Moves between objects:
!: w314->w305, w558->w41, w728->w505, w63->w762, w358->w655, w811->w459, w861->w63, w659->w729, w766->w135, w762->w851, w589->w394, w703->w353, w112->w135, w590->w138, w251->w766, w783->w703, w553->w66, w509->w91, w138->w671, w894->w112, w834->w820, w934->w114, w210->w94, w106->w659, w66->w46, w580->w526, w682->w80, w502->w590, w849->w747, w391->w106, w729->w816, w820->w44, w952->w482, w202->w210, w652->w711, w489->w41, w80->w580, w459->w477, w550->w488, w365->w391, w32->w405, w362->w539, w539->w729, w505->w365, w280->w202, w206->w894, w902->w651, w632->w825, w980->w728, w305->w655, w651->w952, w128->w565, w134->w849, w825->w488, w945->w200, w724->w558, w847->w477, w565->w589, w488->w32, w471->w652, w816->w682, w915->w355, w114->w362, w353->w849, w46->w980, w526->w553, w94->w388, w671->w289, w395->w502, w711->w834, w355->w134, w405->w400, w394->w66, w482->w130, w13->w582, w289->w432, w135->w952, w754->w239, w52->w13, w91->w550, w582->w783, w388->w210, w747->w251, w41->w325, w239->w632, w200->w489, w477->w952, w130->w239, w851->w502, w400->w358, w763->w711, w655->w502, w316->w902, w325->w762, w44->w280, w432->w314
§: w314->w847, w558->w894, w728->w580, w63->w851, w358->w395, w811->w847, w861->w459, w659->w106, w766->w353, w762->w952, w589->w834, w703->w112, w112->w952, w590->w671, w251->w355, w783->w353, w553->w46, w509->w550, w138->w289, w894->w135, w834->w44, w934->w590, w210->w355, w106->w46, w66->w980, w580->w553, w682->w106, w502->w138, w849->w251, w391->w659, w729->w682, w820->w280, w952->w130, w202->w114, w652->w80, w489->w325, w80->w729, w459->w825, w550->w63, w365->w353, w32->w400, w362->w729, w539->w816, w505->w391, w280->w934, w206->w112, w902->w358, w632->w488, w980->w505, w305->w471, w651->w655, w128->w651, w134->w13, w825->w32, w945->w489, w724->w206, w847->w652, w565->w394, w488->w952, w471->w711, w816->w80, w915->w134, w114->w539, w353->w747, w46->w52, w526->w66, w94->w489, w671->w432, w395->w477, w711->w565, w355->w52, w405->w206, w394->w820, w482->w239, w13->w783, w289->w314, w135->w482, w754->w128, w52->w206, w91->w861, w582->w388, w388->w894, w747->w766, w41->w724, w239->w825, w200->w41, w477->w902, w130->w632, w851->w825, w400->w206, w763->w811, w655->w502, w316->w651, w325->w391, w44->w202, w432->w509
+: w314->w671, w558->w41, w728->w66, w63->w91, w358->w316, w811->w471, w861->w509, w659->w365, w766->w94, w762->w138, w589->w711, w703->w13, w112->w112, w590->w655, w251->w353, w783->w52, w553->w80, w509->w590, w138->w395, w894->w724, w834->w565, w934->w44, w210->w659, w106->w505, w66->w580, w580->w816, w682->w539, w502->w358, w849->w783, w391->w728, w729->w652, w820->w589, w952->w894, w202->w820, w652->w305, w489->w766, w80->w729, w459->w763, w550->w945, w365->w980, w32->w632, w362->w202, w539->w934, w505->w46, w280->w834, w206->w325, w902->w459, w632->w41, w980->w553, w305->w289, w651->w590, w128->w980, w134->w210, w825->w130, w945->w825, w724->w763, w847->w432, w565->w652, w488->w130, w471->w314, w816->w711, w915->w46, w114->w280, w353->w106, w46->w526, w526->w682, w94->w391, w671->w502, w395->w651, w711->w728, w355->w325, w405->w825, w394->w128, w482->w112, w13->w355, w289->w590, w135->w206, w754->w762, w52->w915, w91->w405, w582->w112, w388->w106, w747->w703, w41->w945, w239->w952, w200->w210, w477->w754, w130->w135, w851->w861, w400->w488, w763->w63, w655->w902, w316->w471, w325->w762, w44->w394, w432->w138

In the rows, 53 stands for zero.

The rows follow the links: the fewer symbols apart two objects are, the more alike their rows tend to be.

Each row is also shifted at random along 4 hidden directions that mean nothing.

Some objects, each with a row of numbers:
w112
(49, 53, 61, 60, 66, 52, 38, 43, 55, 63, 54, 46, 41, 47, 33, 39, 66, 56, 66, 50, 64, 66, 56, 60, 52, 57, 52, 57, 45, 62, 61, 46, 39, 61, 48, 64, 48, 54, 57, 67, 50, 56, 51, 37, 52, 55, 53)
w728
(52, 40, 55, 58, 43, 53, 71, 47, 51, 58, 54, 59, 56, 61, 53, 59, 43, 56, 55, 46, 50, 48, 57, 59, 53, 47, 62, 65, 60, 58, 47, 53, 51, 52, 41, 40, 56, 51, 52, 62, 49, 50, 44, 51, 46, 51, 49)
w553
(75, 40, 49, 55, 37, 61, 66, 53, 42, 52, 53, 50, 53, 60, 58, 60, 36, 57, 47, 47, 49, 57, 48, 56, 53, 44, 60, 58, 57, 63, 50, 56, 57, 45, 53, 41, 62, 46, 56, 59, 42, 50, 50, 56, 46, 47, 55)
w847
(69, 53, 43, 52, 53, 57, 41, 60, 56, 51, 66, 57, 52, 46, 53, 60, 59, 49, 52, 45, 49, 52, 51, 48, 56, 59, 53, 46, 63, 50, 65, 57, 58, 49, 58, 59, 59, 46, 58, 51, 55, 59, 40, 45, 52, 50, 60)
w589
(58, 44, 52, 52, 53, 49, 47, 53, 54, 48, 53, 63, 63, 49, 57, 53, 56, 52, 47, 57, 57, 52, 48, 45, 48, 48, 58, 64, 61, 55, 47, 41, 54, 61, 62, 47, 62, 62, 53, 46, 47, 49, 49, 60, 38, 41, 46)
w471
(90, 50, 42, 61, 54, 62, 40, 48, 53, 59, 65, 52, 49, 44, 45, 53, 61, 51, 49, 44, 51, 53, 50, 59, 52, 55, 54, 52, 70, 59, 64, 52, 45, 42, 49, 58, 61, 49, 65, 65, 54, 57, 37, 46, 53, 49, 56)
w489
(43, 63, 54, 44, 63, 49, 59, 60, 51, 34, 43, 65, 55, 54, 56, 62, 50, 48, 71, 55, 54, 45, 66, 48, 51, 61, 48, 51, 43, 38, 43, 55, 52, 54, 45, 54, 47, 51, 46, 46, 53, 49, 54, 55, 51, 56, 54)
w314
(43, 60, 45, 59, 61, 54, 43, 53, 60, 55, 60, 58, 55, 46, 52, 53, 64, 46, 53, 42, 46, 47, 59, 53, 56, 62, 53, 49, 65, 52, 58, 57, 51, 47, 54, 64, 56, 43, 57, 55, 59, 60, 39, 44, 56, 51, 52)
w590
(71, 61, 47, 62, 54, 59, 53, 48, 59, 74, 49, 41, 52, 54, 57, 38, 60, 54, 37, 47, 50, 51, 54, 65, 56, 50, 48, 49, 57, 63, 56, 55, 38, 35, 40, 60, 43, 42, 60, 62, 66, 53, 48, 50, 66, 61, 45)
w766
(52, 52, 55, 57, 60, 49, 49, 43, 66, 54, 49, 51, 39, 54, 33, 49, 68, 55, 71, 44, 60, 50, 45, 67, 58, 56, 62, 58, 46, 57, 54, 51, 50, 58, 37, 49, 47, 64, 48, 51, 59, 48, 49, 43, 50, 64, 65)
w80
(51, 44, 45, 59, 48, 63, 56, 48, 42, 53, 52, 55, 54, 60, 53, 54, 41, 49, 56, 51, 49, 56, 56, 61, 54, 49, 63, 59, 61, 57, 50, 62, 54, 46, 56, 58, 62, 46, 68, 66, 46, 50, 52, 53, 48, 41, 56)
w502
(53, 61, 59, 56, 54, 51, 59, 51, 61, 66, 54, 49, 54, 54, 63, 48, 53, 54, 42, 53, 45, 43, 61, 50, 56, 54, 43, 45, 47, 54, 53, 62, 54, 46, 46, 55, 42, 42, 55, 61, 67, 53, 45, 54, 70, 62, 45)
w477
(52, 62, 59, 52, 53, 50, 44, 59, 56, 56, 61, 49, 54, 43, 61, 53, 55, 53, 44, 53, 52, 56, 62, 43, 51, 58, 38, 42, 50, 54, 59, 53, 48, 53, 61, 60, 49, 41, 49, 54, 51, 59, 44, 49, 59, 53, 41)
w13
(48, 47, 53, 54, 49, 52, 51, 49, 60, 48, 50, 50, 44, 50, 43, 61, 56, 55, 62, 54, 46, 48, 43, 50, 60, 60, 63, 54, 45, 54, 55, 56, 74, 68, 55, 50, 56, 63, 41, 45, 58, 48, 53, 54, 54, 57, 68)
w63
(33, 51, 50, 55, 56, 49, 58, 45, 53, 61, 54, 44, 54, 53, 42, 44, 61, 55, 52, 61, 50, 56, 56, 60, 50, 65, 43, 47, 69, 47, 55, 41, 39, 43, 38, 62, 53, 61, 56, 62, 62, 62, 52, 52, 62, 52, 47)
w825
(46, 55, 61, 47, 57, 46, 54, 54, 47, 52, 57, 45, 52, 49, 51, 49, 48, 55, 49, 67, 54, 60, 59, 46, 49, 57, 37, 44, 49, 45, 60, 48, 47, 56, 54, 56, 50, 57, 54, 58, 53, 63, 57, 51, 63, 56, 52)
w526
(44, 40, 54, 56, 43, 52, 62, 53, 50, 54, 62, 58, 50, 62, 49, 57, 45, 55, 53, 46, 56, 50, 44, 55, 53, 43, 64, 60, 54, 59, 56, 55, 60, 50, 51, 37, 58, 53, 56, 57, 46, 52, 49, 50, 47, 55, 57)
w505
(41, 43, 57, 54, 47, 49, 65, 48, 59, 62, 60, 56, 47, 61, 42, 45, 63, 61, 61, 36, 66, 51, 36, 66, 50, 39, 63, 62, 53, 63, 53, 47, 45, 45, 41, 28, 51, 55, 47, 54, 52, 51, 55, 38, 44, 64, 53)
w305
(53, 61, 45, 51, 52, 61, 38, 68, 56, 43, 58, 59, 57, 43, 66, 64, 56, 46, 49, 44, 45, 51, 55, 41, 55, 58, 50, 45, 61, 49, 57, 58, 63, 51, 72, 60, 62, 36, 48, 40, 50, 54, 48, 53, 51, 44, 56)
w46
(59, 38, 57, 61, 38, 50, 76, 45, 51, 54, 54, 57, 51, 63, 52, 65, 34, 57, 54, 53, 44, 42, 53, 58, 56, 50, 60, 57, 52, 60, 49, 61, 64, 54, 41, 37, 55, 54, 52, 64, 51, 50, 42, 53, 56, 58, 57)
w405
(25, 54, 60, 33, 53, 33, 49, 66, 49, 41, 68, 53, 52, 50, 54, 61, 52, 55, 53, 67, 55, 50, 41, 31, 53, 57, 38, 39, 42, 32, 63, 43, 66, 61, 69, 40, 48, 61, 44, 39, 49, 67, 64, 53, 60, 61, 61)
w362
(52, 50, 44, 56, 52, 56, 60, 47, 45, 46, 44, 57, 61, 66, 62, 55, 32, 47, 48, 69, 43, 43, 62, 51, 55, 48, 61, 59, 50, 51, 43, 70, 64, 57, 55, 62, 49, 54, 71, 57, 58, 43, 58, 67, 54, 45, 54)
w200
(76, 60, 47, 48, 62, 51, 57, 52, 51, 43, 49, 53, 50, 56, 46, 52, 56, 51, 65, 48, 60, 48, 56, 64, 49, 51, 49, 51, 52, 43, 47, 51, 38, 42, 40, 47, 45, 55, 54, 52, 52, 52, 56, 51, 52, 59, 54)
w251
(36, 53, 53, 53, 50, 53, 48, 50, 60, 49, 48, 53, 45, 51, 46, 59, 57, 55, 62, 52, 48, 52, 46, 53, 57, 62, 63, 55, 45, 55, 50, 53, 67, 65, 50, 55, 54, 63, 38, 42, 57, 44, 54, 55, 51, 56, 63)
w565
(63, 43, 47, 57, 53, 54, 45, 51, 55, 56, 57, 62, 62, 50, 50, 51, 59, 52, 47, 49, 59, 58, 48, 52, 47, 49, 59, 63, 66, 58, 48, 39, 45, 56, 61, 50, 62, 58, 53, 46, 47, 51, 49, 53, 38, 40, 42)
w754
(23, 64, 68, 48, 54, 54, 41, 67, 53, 54, 43, 49, 65, 38, 67, 50, 57, 54, 44, 55, 56, 72, 63, 36, 46, 57, 35, 50, 49, 52, 52, 40, 46, 57, 74, 60, 56, 42, 35, 43, 40, 59, 67, 53, 49, 45, 29)
w135
(34, 57, 63, 56, 67, 49, 38, 51, 54, 57, 54, 49, 47, 45, 36, 40, 65, 55, 69, 52, 66, 68, 58, 52, 49, 55, 49, 55, 44, 56, 62, 45, 40, 61, 57, 58, 49, 49, 50, 60, 45, 59, 57, 39, 52, 53, 49)
w550
(38, 54, 49, 48, 55, 49, 55, 52, 46, 58, 51, 43, 52, 51, 46, 48, 60, 55, 50, 62, 51, 58, 52, 59, 50, 63, 42, 44, 67, 44, 54, 41, 43, 41, 46, 58, 51, 61, 53, 56, 58, 63, 60, 54, 63, 53, 51)
w651
(61, 60, 60, 66, 57, 54, 54, 42, 64, 78, 51, 44, 55, 52, 55, 35, 59, 57, 43, 48, 49, 52, 64, 61, 54, 49, 46, 52, 48, 67, 54, 53, 35, 43, 41, 59, 45, 45, 57, 70, 64, 53, 43, 46, 65, 61, 36)

Where do the symbols, taken in turn from left to right, take each start?
Answers are names.
(15, 47, 49, 49, 57, 48, 47, 60, 48, 45, 58, 60, 58, 63, 59, 56, 48, 47, 58, 55, 56, 43, 44, 43, 53, 41, 63, 58, 45, 43, 52, 60, 70, 57, 70, 47, 50, 55, 64, 46, 51, 50, 68, 55, 44, 47, 61)
! + ! => w711
(33, 46, 59, 58, 42, 55, 72, 49, 51, 58, 44, 58, 59, 56, 57, 57, 43, 56, 54, 47, 49, 56, 61, 54, 52, 48, 57, 64, 58, 63, 42, 54, 51, 53, 46, 47, 59, 44, 46, 58, 49, 47, 48, 56, 46, 48, 42)
§ ! ! => w391
(23, 56, 54, 44, 59, 42, 42, 67, 55, 50, 71, 54, 54, 41, 51, 57, 65, 54, 52, 55, 56, 50, 45, 39, 51, 62, 42, 41, 60, 39, 67, 39, 59, 52, 66, 49, 56, 55, 47, 45, 55, 68, 52, 50, 57, 55, 53)
+ § + => w471
(56, 58, 62, 47, 50, 41, 60, 54, 46, 49, 55, 44, 54, 52, 59, 56, 39, 55, 47, 72, 47, 53, 59, 39, 52, 59, 35, 41, 42, 45, 58, 56, 56, 59, 56, 53, 46, 54, 55, 58, 53, 60, 51, 59, 67, 58, 53)
§ § ! => w135
(56, 46, 44, 52, 46, 56, 49, 60, 41, 42, 59, 59, 53, 61, 57, 61, 39, 47, 52, 52, 48, 47, 47, 51, 54, 44, 63, 55, 52, 51, 54, 66, 71, 52, 66, 50, 55, 49, 64, 51, 48, 51, 60, 55, 45, 47, 66)
! + ! => w834
(64, 57, 53, 45, 66, 41, 53, 59, 56, 40, 61, 62, 50, 54, 43, 55, 60, 51, 70, 48, 65, 44, 54, 56, 48, 51, 46, 50, 47, 36, 56, 48, 45, 49, 43, 42, 41, 55, 52, 52, 51, 59, 52, 45, 50, 62, 59)
§ + => w763
(77, 62, 60, 52, 53, 61, 42, 57, 42, 54, 46, 38, 49, 43, 56, 45, 53, 54, 49, 57, 58, 80, 63, 50, 51, 53, 37, 46, 45, 59, 58, 50, 37, 52, 62, 65, 51, 42, 52, 57, 41, 56, 61, 55, 55, 48, 44)
+ + § => w206
(57, 42, 48, 58, 52, 51, 51, 51, 54, 48, 62, 65, 60, 51, 51, 61, 50, 52, 52, 51, 51, 48, 57, 46, 50, 56, 60, 61, 65, 52, 52, 48, 57, 58, 56, 53, 64, 57, 58, 56, 50, 55, 36, 57, 41, 42, 51)
+ ! => w505
(53, 53, 46, 55, 58, 58, 46, 52, 47, 49, 52, 56, 60, 45, 48, 55, 56, 50, 55, 54, 50, 62, 63, 54, 49, 70, 47, 51, 72, 49, 55, 47, 40, 47, 51, 66, 64, 54, 56, 57, 52, 60, 44, 52, 52, 43, 48)
§ + § + => w728
(71, 39, 63, 54, 47, 37, 61, 51, 64, 55, 71, 64, 57, 55, 50, 59, 49, 59, 47, 52, 58, 33, 43, 39, 51, 43, 54, 58, 49, 52, 56, 47, 63, 64, 53, 26, 50, 60, 50, 51, 54, 56, 36, 52, 50, 60, 51)
! § => w394
(69, 55, 64, 51, 53, 44, 44, 56, 47, 44, 63, 49, 48, 48, 52, 58, 43, 53, 55, 65, 54, 57, 58, 38, 50, 55, 41, 48, 34, 49, 65, 54, 59, 65, 60, 52, 49, 50, 53, 57, 44, 58, 53, 54, 58, 55, 59)
§ + => w952
(63, 53, 52, 51, 51, 46, 63, 45, 52, 61, 58, 42, 51, 56, 51, 50, 49, 55, 42, 65, 44, 47, 56, 57, 53, 62, 41, 40, 60, 47, 58, 50, 49, 44, 39, 56, 48, 61, 59, 64, 67, 63, 46, 58, 74, 60, 52)
+ + ! => w91
(56, 62, 44, 53, 56, 58, 39, 61, 58, 59, 58, 51, 53, 47, 63, 51, 69, 48, 44, 40, 51, 52, 50, 55, 54, 54, 48, 45, 58, 52, 58, 56, 50, 42, 59, 59, 53, 37, 51, 44, 57, 54, 51, 48, 57, 54, 52)
+ + => w655
(53, 50, 44, 65, 54, 70, 46, 47, 46, 56, 45, 59, 62, 49, 54, 54, 51, 46, 52, 48, 44, 64, 69, 57, 51, 62, 58, 61, 72, 62, 47, 53, 42, 48, 53, 77, 70, 41, 63, 67, 51, 49, 43, 53, 45, 34, 45)
! + ! => w505
(35, 48, 56, 50, 50, 53, 65, 52, 51, 53, 47, 59, 50, 63, 52, 55, 50, 54, 63, 40, 57, 45, 50, 62, 54, 40, 64, 60, 46, 55, 46, 59, 54, 50, 46, 42, 49, 50, 51, 52, 51, 47, 57, 47, 46, 57, 54)
! ! ! => w682
(80, 45, 48, 55, 53, 45, 54, 49, 53, 54, 57, 56, 57, 66, 57, 48, 42, 53, 44, 65, 52, 35, 41, 53, 56, 37, 61, 56, 46, 50, 52, 61, 61, 55, 55, 46, 42, 61, 71, 52, 59, 47, 56, 59, 56, 56, 57)
+ ! ! => w202
(36, 62, 45, 52, 58, 55, 39, 63, 61, 55, 62, 51, 52, 44, 56, 53, 70, 52, 48, 40, 52, 49, 47, 53, 54, 56, 48, 44, 61, 48, 60, 53, 51, 44, 59, 57, 55, 42, 52, 44, 58, 58, 49, 48, 57, 55, 54)
! ! ! ! => w502
